Below are the code and all the weights of a small trained network. Each question names an input and a target symbol and asks about switching units off, where a switched-off unit gives its printed mean instead of its output.

import numpy as np


def w(rows, s, z=0):
    codes = np.array(rows[::2]) - 128.0
    scale = np.full(codes.shape[1], s)
    scale[-1] = z or s
    return codes * scale


def norm(h):
    return h / np.sqrt((h * h).mean(-1, keepdims=True) + 1e-5)


def f(y):
    return y / 2 * (1 + np.tanh(0.7978845608 * (y + 0.044715 * y**3)))


def softmax(a):
    e = np.exp(a - a.max(-1, keepdims=True))
    return e / e.sum(-1, keepdims=True)


def log_softmax(a):
    a = a - a.max(-1, keepdims=True)
    return a - np.log(np.exp(a).sum(-1, keepdims=True))


def net(x, mask):
    ids = ['ΘΣΨβγδζλμξτφ'.index(c) for c in x.split()]
    T = len(ids)
    res = E[ids] + P[:T]
    r = norm(res)
    for j in range(2):
        rows = slice(2 * j, 2 * j + 2)
        q, k, v = (r @ M[0][rows].T for M in (Q, K, V))
        z = softmax(np.where(np.tri(T) > 0, q @ k.T / 2**0.5, -1e9)) @ v
        o = O[0][rows]
        res = res + np.where(mask[j], z, o[:, -1]) @ o[:, :-1]
    y = f(norm(res) @ A[0][:, :-1].T + A[0][:, -1])
    res = res + np.where(mask[2:6], y, B[0][:, -1]) @ B[0][:, :-1]
    return log_softmax(norm(res)[-1] @ U[:, :-1].T + U[:, -1])


Q, K, V, O, A, B = {}, {}, {}, {}, {}, {}
E = w([
[43,7,57,138,182],'Θ',
[171,111,117,81,123],'Σ',
[211,116,127,43,118],'Ψ',
[154,101,101,86,52],'β',
[165,102,94,96,46],'γ',
[193,152,30,92,54],'δ',
[166,108,95,107,43],'ζ',
[220,117,153,154,123],'λ',
[111,149,147,117,2],'μ',
[235,187,161,184,207],'ξ',
[180,138,155,196,43],'τ',
[100,253,169,93,141],'φ',
],0.00092)
P = w([
[163,157,1,135,137],'0',
[162,184,23,167,122],'1',
[168,167,56,150,119],'2',
[163,147,89,128,114],'3',
[164,131,106,117,101],'4',
[170,120,136,117,106],'5',
[162,105,157,117,96],'6',
[151,105,172,122,106],'7',
[147,88,202,130,107],'8',
[147,85,217,119,108],'9',
[167,94,200,121,108],'10',
],0.00069)
Q[0] = w([
[225,173,200,44,89],'H1',
[14,68,104,148,216],'H1',
[182,31,112,115,94],'H2',
[185,3,122,46,94],'H2',
],0.0074)
K[0] = w([
[52,32,135,158,143],'H1',
[212,173,121,79,79],'H1',
[113,136,252,138,128],'H2',
[135,125,254,143,108],'H2',
],0.0082)
V[0] = w([
[109,141,156,170,4],'H1',
[77,60,36,153,119],'H1',
[187,42,100,166,139],'H2',
[160,175,142,246,139],'H2',
],0.0025)
O[0] = w([
[149,143,95,103,1,64],'H1',
[44,93,157,159,107,251],'H1',
[201,38,128,148,115,177],'H2',
[173,145,230,223,114,109],'H2',
],0.0029,0.0022)
A[0] = w([
[102,99,75,106,183,255],'N1',
[9,102,107,252,137,55],'N2',
[158,250,183,116,74,224],'N3',
[70,128,149,101,177,12],'N4',
],0.0035,0.0017)
B[0] = w([
[48,183,232,156,133,254],'N1',
[77,168,14,234,186,192],'N2',
[38,236,211,184,190,127],'N3',
[236,76,255,68,82,114],'N4',
],0.002,0.0019)
U = w([
[57,106,68,207,177,205],'Θ',
[73,67,209,117,140,153],'Σ',
[143,92,100,12,208,181],'Ψ',
[112,115,83,85,73,43],'β',
[121,117,83,94,82,39],'γ',
[125,140,79,104,104,1],'δ',
[125,120,87,104,76,54],'ζ',
[239,81,130,166,120,160],'λ',
[104,160,117,117,59,70],'μ',
[197,147,147,159,179,49],'ξ',
[171,152,156,184,51,135],'τ',
[84,253,183,125,167,225],'φ',
],0.0073,0.0022)

Each question gives the input, a string of symbols that net reads in full, and the target symbol t.
The units are the heads (2 rows each of Q, K, V and O) and the neurons (one row each of A and B). Each row of codes is followed by its name. A weight is (code - 128) times the scale printed after its matrix; where a second scale follows, it is the last column's (O, A, B and U).
mask holds one flag per unit, heads first, then neurons. A switched-off unit (its flag False) gives its mean, the last column of its rows in O or B, instead of its output. The means were averaged over made-up inputs and are rounded, as every weight is.
A unit's drop is (log p(t) with every unit on - log p(t) with that unit switched off) / (log p(t) with every unit on - log p(t) with every unit switched off).
The circuit of an input: a set's keep is (log p(t) with only the set's units on - log p(t) with every unit switched off) / (log p(t) with every unit on - log p(t) with every unit switched off). Starting from all 6 units, units are removed one at a time, each time the one whose removal leaves the highest keep (on an exact tie, the one counted first), for as long as the keep stays at least 0.8.
units of the circuit, in order: the units of the circuit, biggest drop first
k most important neurons: the k neurons with the biggest drops, biggest first
drop of u: that unit's drop, to one decimal
input λ Ψ Ψ Ψ Σ Ψ ζ Σ δ λ, target λ: 2 most important neurons -> N1; N4
input Ψ φ γ, target φ: units of the circuit, in order -> H2; N3
input Ψ τ μ Ψ φ Σ, target φ: units of the circuit, in order -> H2
input λ ξ Ψ δ Ψ Θ φ Ψ φ λ γ, target Θ: 2 most important neurons -> N2; N1
input Ψ φ μ, target φ: units of the circuit, in order -> N3; H2
input λ Ψ μ Ψ φ τ, target φ: units of the circuit, in order -> N3; H2
input λ Ψ τ β, target τ: units of the circuit, in order -> H2; H1
input ξ Ψ φ ξ Ψ ζ λ φ τ, target φ: units of the circuit, in order -> N3; H1
input Ψ φ β, target φ: units of the circuit, in order -> H2; N3
input Ψ γ δ Ψ φ Ψ Ψ Ψ Ψ Σ, target Ψ: units of the circuit, in order -> H1; H2
input Ψ Σ λ, target λ: units of the circuit, in order -> N2; H1
input Ψ Ψ Ψ Θ τ φ Ψ β, target Θ: 2 most important neurons -> N2; N1
input Ψ Ψ λ γ, target λ: 2 most important neurons -> N1; N2
input Ψ Ψ Ψ φ ζ Ψ Ψ γ Σ Ψ Ψ, target Ψ: units of the circuit, in order -> H2
input Ψ Ψ Ψ, target Ψ: 3 most important neurons -> N2; N4; N1
input Σ φ δ, target φ: 2 most important neurons -> N3; N2
input φ Ψ Ψ τ φ Ψ Ψ, target φ: 2 most important neurons -> N3; N4
input ζ μ δ Ψ ζ Σ β Ψ φ Ψ λ, target φ: 2 most important neurons -> N3; N4
input γ Θ Ψ Σ φ, target Θ: drop of H2 -> 0.2
input Ψ ξ φ Ψ γ, target φ: drop of H1 -> 0.5
input φ Ψ γ φ φ Ψ Ψ, target φ: drop of H1 -> 0.3
input λ Ψ Ψ λ λ λ δ, target λ: most important neuron -> N1
input Σ Σ φ β τ γ, target τ: 2 most important neurons -> N3; N1
